Here is a tiny trained network, its code and every weight. The questions are about switching its units off for an input and a class, where a switched-off unit gives its printed mean instead of its output.

import numpy as np


def w(rows, s, z=0):
    codes = np.array(rows[::2]) - 128.0
    scale = np.full(codes.shape[1], s)
    scale[-1] = z or s
    return codes * scale


def f(y):
    return np.maximum(y, 0)


def log_softmax(a):
    a = a - a.max(-1, keepdims=True)
    return a - np.log(np.exp(a).sum(-1, keepdims=True))


def net(x, mask):
    res = np.array(x, float).reshape(1, 4) / 4 @ E
    y = f(res @ A[0][:, :-1].T + A[0][:, -1])
    res = res + np.where(mask, y, B[0][:, -1]) @ B[0][:, :-1]
    return log_softmax(res[-1] @ U[:, :-1].T + U[:, -1])


A, B = {}, {}
E = w([
[35,159,124,134,76,91,139,160,143,169],'x0',
[140,147,105,215,41,105,106,146,179,200],'x1',
[195,111,124,72,107,196,101,150,132,254],'x2',
[191,136,111,151,58,38,125,80,105,120],'x3',
],0.008)
A[0] = w([
[42,123,127,140,103,73,123,119,133,141,225],'neuron 1',
[168,124,132,134,130,55,126,93,125,26,180],'neuron 2',
[108,142,127,223,102,88,130,113,140,73,144],'neuron 3',
[220,134,125,168,62,122,134,111,137,220,216],'neuron 4',
[85,124,128,26,152,198,128,146,119,207,249],'neuron 5',
[45,135,124,167,62,64,131,125,130,119,228],'neuron 6',
[144,126,127,89,254,224,137,116,133,56,136],'neuron 7',
[151,127,129,94,148,79,131,79,111,30,220],'neuron 8',
],0.014,0.0013)
B[0] = w([
[48,149,116,106,98,111,149,174,104,172,184],'neuron 1',
[201,153,125,124,140,50,167,164,99,64,210],'neuron 2',
[97,68,113,226,152,70,111,112,148,124,203],'neuron 3',
[216,108,120,155,37,158,97,147,112,211,234],'neuron 4',
[135,159,124,41,187,126,153,39,168,173,229],'neuron 5',
[31,150,148,161,70,128,141,181,157,128,206],'neuron 6',
[76,91,136,129,158,249,83,174,86,67,253],'neuron 7',
[208,155,107,106,194,86,150,194,89,96,211],'neuron 8',
],0.018,0.015)
U = w([
[158,121,185,135,90,99,123,98,139,71,6],'0',
[253,80,105,165,16,146,48,127,147,214,254],'1',
[239,154,82,158,159,43,182,201,66,38,53],'2',
[57,104,126,252,84,51,149,174,164,104,144],'3',
[158,154,126,61,206,127,154,12,199,157,147],'4',
[65,214,147,75,93,119,191,144,167,177,86],'5',
[96,81,162,88,195,229,74,152,100,61,171],'6',
],0.006,0.0022)

Each question gives the input, the list of numbers given to net, and the class t.
The units are the neurons (one row each of A and B). Each row of codes is followed by its name. A weight is (code - 128) times the scale printed after its matrix; where a second scale follows, it is the last column's (A, B and U).
mask holds one flag per neuron, in row order. A switched-off neuron (its flag False) gives its mean, the last column of its row in B, instead of its output. The means were averaged over made-up inputs and are rounded, as every weight is.
A unit's drop is (log p(t) with every unit on - log p(t) with that unit switched off) / (log p(t) with every unit on - log p(t) with every unit switched off).
The circuit of an input: a set's keep is (log p(t) with only the set's units on - log p(t) with every unit switched off) / (log p(t) with every unit on - log p(t) with every unit switched off). Starting from all 8 units, units are removed one at a time, each time the one whose removal leaves the highest keep (on an exact tie, the one counted first), for as long as the keep stays at least 0.8.
units of the circuit, in order: the units of the circuit, biggest drop first
top k neurons: the k neurons with the biggest drops, biggest first
drop of u: that unit's drop, to one decimal
input [4,1,6,-4], class 4: units of the circuit, in order -> [neuron 5]
input [4,-4,1,0], class 4: top 2 neurons -> [neuron 7; neuron 6]
input [-1,2,-4,-1], class 3: units of the circuit, in order -> [neuron 3; neuron 5]
input [5,6,3,-5], class 5: top 2 neurons -> [neuron 5; neuron 1]
input [-4,5,-3,-1], class 3: units of the circuit, in order -> [neuron 8; neuron 5]
input [-5,-6,4,4], class 6: top 3 neurons -> [neuron 7; neuron 4; neuron 3]
input [5,-3,1,3], class 5: top 3 neurons -> [neuron 3; neuron 7; neuron 4]
input [8,-5,1,7], class 3: top 2 neurons -> [neuron 5; neuron 6]
input [-2,7,-3,2], class 3: top 2 neurons -> [neuron 3; neuron 6]
input [4,2,-8,7], class 3: top 2 neurons -> [neuron 6; neuron 3]
input [8,-5,-8,0], class 3: top 3 neurons -> [neuron 6; neuron 3; neuron 1]
input [6,-4,8,-2], class 4: drop of neuron 5 -> 0.1
input [3,0,6,-7], class 4: drop of neuron 5 -> 0.5
input [6,3,3,-5], class 5: top neuron -> [neuron 1]
input [4,-6,3,1], class 4: drop of neuron 7 -> 0.1
